Moves between items:
zl: λ>rf, ξ>nr, δ>mp
mg: λ>hl, ξ>tz, δ>cc
cj: λ>nr, ξ>rf, δ>nl
hs: λ>ms, ξ>sf, δ>mz
qt: λ>cm, ξ>nl, δ>rf
jp: λ>tn, ξ>nm, δ>qd
bt: λ>lz, ξ>hc, δ>cl
sf: λ>ll, ξ>hs, δ>pm
jf: λ>mz, ξ>mp, δ>nr
ms: λ>cc, ξ>pm, δ>hs
cc: λ>mg, ξ>sm, δ>ms
pg: λ>rc, ξ>qd, δ>nm
cm: λ>cl, ξ>mt, δ>qt
th: λ>nm, ξ>tn, δ>bm
rt: λ>cf, ξ>tt, δ>lz
zr: λ>ml, ξ>bm, δ>tn
rf: λ>qt, ξ>cj, δ>zl
mt: λ>nl, ξ>cm, δ>td
lz: λ>rt, ξ>sl, δ>bt
qd: λ>jp, ξ>pg, δ>hl
tn: λ>zr, ξ>th, δ>jp
hc: λ>td, ξ>bt, δ>sl
nl: λ>cj, ξ>qt, δ>mt
sl: λ>hc, ξ>lz, δ>tt
td: λ>mt, ξ>cl, δ>hc
cl: λ>bt, ξ>td, δ>cm
ml: λ>tt, ξ>cf, δ>zr
cf: λ>bm, ξ>ml, δ>rt
nm: λ>pg, ξ>jp, δ>th
rc: λ>tz, ξ>hl, δ>pg
hl: λ>qd, ξ>rc, δ>mg
nr: λ>jf, ξ>zl, δ>cj
tt: λ>sl, ξ>rt, δ>ml
sm: λ>pm, ξ>cc, δ>tz
pm: λ>sf, ξ>ms, δ>sm
mz: λ>hs, ξ>ll, δ>jf
bm: λ>th, ξ>zr, δ>cf
mp: λ>zl, ξ>jf, δ>ll
ll: λ>mp, ξ>mz, δ>sf
tz: λ>sm, ξ>mg, δ>rc

The rows follow the links: the fewer symbols apart two items are, the more alike their rows tend to be.

Each row is also shifted at random along 7 hidden directions that mean nothing.

Some items, each with a row of numbers:
jp [ -1   3   3   2  -4  18  -9  -5  -4   3   3   2   2  -1  -1   8   8   7  10  -1  -1 -23  -7  -7  -1 -10  15  -9   1   3  12   8   4  -1   2  -9   6   8  -5  -3  13  -6   3  -4]
lz [ -1   7   3 -19  -2  -3  -2   6  -8  -4   6   1   3  -4  -9   5   0  -6   6   2  -3   4  -2   6   7  -1  -6   5 -11   0  -5 -32  -2  15  -6 -12  -3   8   2  -3 -13   4 -11   6]
mt [ -5   9 -11  13  -7 -12  -4  20 -18  -6   3  -4 -13 -17 -19  -4  -3  10  -1   1  -1  20   2 -25   8   5   1   3   5   5  -6 -27  -2  11   7   1  -6  -2   4  -1  -4   9   1  26]
sl [-12 -10  -2   3   4 -12   2   3  16   7   6   1  -5  16  -4  -4   0 -13 -13   6  12  -3   6  -5 -10  -2  -5  17   4   9  -3  38  -5 -16  -3  11 -19  -3  12   6   9  -2   4  -7]
zr [ -7  -6  -1   9   2   3  -9   1   4   9  -2   7   2   5  -2   0   8   7   3  18   5 -17  38 -11   8  -5  12  -6  17   3 -11   2   4   9   7   9   9  -1  11 -16   8  -9  -3 -13]
pm [ -8   8  -6  -3  -3  -5   5  18 -10 -14  12   0 -12   7 -16  14 -10 -17 -10 -12   1  24 -26   7  10   9   6   5   4   5  10 -16  -5  -3   8  -8 -26  10  -3   2  -6  -6  -9  27]
cj [  2   9  -5   7 -10  -6  -1   2  -9  12  20  -2   7  -1  26   3   2   0  -7   3  -7  -2  15   6  -2   4   1  -9   5  10   7  11 -15   6  -2  -1   0  -5  -7 -17   0   0   0  -4]
sf [ -7   5  -6  -1  -4   5  -6   7  -4  17   7  -2  16   3  24   2  12 -16  -1  10 -11  -2  29   2   3   4   6   0   2  -4  -5  14 -10   6  -4  -4  -9  -8  -6   6   4   3   1   0]
mz [  3  -4   5 -12   3 -23  -1   1   7  -5   4   1  -1   6   1  -4 -11  -9  -6   3   6   7   8  19 -19   5  -6   8  -5  -2  -1 -10 -15  14  -6  12   2   6   3 -18 -12  -1  -1  -8]
hl [ -1   4   3  -3  -6  -9   3  -3  -2  -2  13   1 -10  -4   0  -1   8   5   5   1   2   1 -12  -6  -9 -14  -5  13  -8  13  11  26  -7  -4 -15  -4  -7   8   5   9   2   2   3   0]
mp [  2   1  -2  10  -2 -13  -4  -2  -5 -15 -26 -20   2  -9 -14 -14   2   3  23 -14   0  12   1 -12  -6  -4  11  17   2 -26   3  11   7  -9   4  16   2   3  -6   7  11   8  18  -3]
cc [  3  -1   2 -15   6 -19  -3 -26   7   7 -15  -4  15  -4   5  -9   0   5   6   5  -1   4   2   1   0   1 -17   6 -21  -7 -14   1  11  -2 -16  -7  12  -9   0  15 -10  12  -8 -17]
th [  2  -1   3   4   3  -8   7 -26   1 -14 -22  -5  -5   6   2   5  -4   9  18 -10   7  19 -14   3  11  -4   1   0   5 -12   7   9  17 -15  -7   4  16   6 -11  15  -1  -9   1  -5]
pg [ -1  -6   3   9   4   7   1  -2   5   1  -5   6  -9   4  -9   0  -3  10  -7   0  11  -6 -14  -9  -5   0   4  -9   1   7   3   0   7  -6  11   1   7   0   2   3   8  -4  -1   3]
bt [  7  -3   2   2   2   8  10  30  -9 -22   3   5 -24 -17 -31   0   2   0   5  -9  -3   1 -13   2  20 -10  -1  14  11   1   3  -3  -6  -1   7  -4 -15  10  19  -9   1   1  -9  18]
zl [  1   5  -6   7 -11  -9  -1   9 -10   5  19  -1  -6   7  13   4 -10   3  -4  15   2   8  21  -5  -4   5 -13 -12  14   4 -10 -31 -11  22   6  18   3 -12  -1 -19 -16   5  11   9]

From each start, follow one symbol. Which item do you reach?
Answers are names.
---
[  1   6  -3   0  -9  -8  -4   5 -12   5  11  -1   4   1   7   1  -7   1  -4   1  -1  -1  14   7  -5   6   3 -11   6   3   2 -16  -9  11   3   3   4   1  -6 -27  -5  -3   0  -3]
ξ -> zl
---
[ -8  -2  -3   7  10 -15 -11   3   2   6 -15   4   4 -13 -21 -14   5  12  -9  12   7   7  22 -19   2   7  10   4  -6   5 -18 -19   5  13   6  -6   8   2  13  -3   0   5 -10   3]
ξ -> mg
---
[ -2   3   3  -7  -3  -9  -3   4   3  -4  10   2  -9 -10  -4  -4   7   4   1  10   0   2   0 -11 -17 -10 -13  17 -13   7  -4  -2 -10  12 -14   2  -2   5  10  11  -7  10   7   3]
ξ -> tz
---
[ -5   6  -6   8   4 -27   6  -6 -11 -10 -10  -8  -5  -3 -13  -3  -6   6  -1  -6   3  41  -9  -9  18  12  -7   5  -2  -2  -5  -6  12 -10  -4  -4  -1  -5  -4  15  -7   4  -8   8]
λ -> mt
---
[  2   6  -5  13 -13  -6   6  16  -7  -3  11  -4  -6 -11  10  -6  10  -3  -1  -2  -9   8   5  -3 -10  -4   6  12   5   5  16  34 -25  -2  -1   2  -9   6   0   5   9   3  14  10]
ξ -> qt
---
[ -1   9  -2  -1  -2  -9  -5 -15 -20  -2  -4   0  -1  -9  -8   5   4  18  15  -5   1   6  -4 -13  16  -2   0 -10   1   5  -3 -13  19   0  -6 -12  15   2  -3  -4  -2  -2 -10  -2]
δ -> hl
---
[  3  -7   6 -13   3   1   1  10   3  -7   8   4 -13   7 -21   4 -15  -8  -7   1   8  -4 -24  10  -6  -2 -19   3  -4   3  -5 -24   1   2   0   5 -12  -1   6  -5 -11   4  -4   5]
λ -> cc
---
[ -4   6   1 -13  -5  -7 -11  -7  -5  -5  -3  -5   0   1  -7   7   5  -1  18   6   3   4   1  -7  -2  -9  -2   4  -5 -10  -2 -22   3  14  -6   0   6   7  -3   4  -8   0   1   1]
λ -> bm
---
[ -2  -2   3  -3  -9   7   0  -8  11   4   6  -3   0   1  26  -1  17  -8  14  18  -7 -14  23  -1 -14 -20   1  16   4  -4   8  39 -15   5 -17  12   3   6   3  15   6  -4  18 -12]
λ -> th
---
[ 12  -4   7  -6   7  -5   4 -18   5   8   3   2  10   5   2  -3 -11   2 -14 -17   1 -10 -29  20 -10   7 -11 -11 -15  10   5  15   5 -22  -4 -11   0  -4  -5  -8   3   3  -9 -20]
δ -> qt
---
[  9   3   2 -10   4  -9  16   8   4 -12   5  10 -12 -14   5  -5  -2  -3  -9   3  -7  28   0  19  -3   7  -8   8  -9   3   6 -11 -23  12  -9 -12   6   6   3   3 -15   0  -9  11]
δ -> cm
---
[-11 -11   5  -1   4  21  -5   8  25   4  -5   4   2  12   0   2   1 -18 -11   9   7 -15  -1   4 -23  -6  11   9  -6  -5   5  13 -11   1   5   9 -12   7   5  13  11  -3  12   3]
δ -> ml
---
[ -1   4   3 -21  -4   2  -7 -23  -2  17  -2   1  24   6  20   4  12  -6  14   3  -9 -16  13   8   9  -4  -3  -3 -11  -8  -7   7  15   1 -15 -16   5  -5  -8   4  -3   2  -8 -23]
λ -> cf
---
[ -2  -7   1  13   4  -4   4 -12   5  -3 -16   2 -10  -3   0  -4   3  17   9   6   9   4   8 -14   4  -4   2   2   9   0  -3   9  10  -2   0  10  19   1   5   6   5  -6   7  -4]
δ -> th
---
[ -6   3  -2   2  -3 -24   5  -1   0 -10  10   6 -16   9  -1   5   4   3   2   2  11  17   3   3  -2 -10  10  13  11   9  18  28  -8  -4  -5   5   2  21   5 -10   6 -20  -1  -4]
ξ -> th
---
[ 10 -16   7   5   8  23   9   2  12  -2 -18  -1   2 -10  -2 -10   5  -2  10  -3  -8 -23  14   8  20  -8  -2   4  10 -18  -9  23  10 -12   3  12   1 -15   8  -1   8   6   3 -14]
δ -> mz
---
[ 11  -9   4  12  -5  10  11  14  11  -4   2  -2 -10 -10  19 -10   1   0  -4   5  -9   0  10   6 -17   0  -1   7   6  -6   8  16 -25   3   3  17   7  -4   2   5   0   3  24   7]
δ -> zl
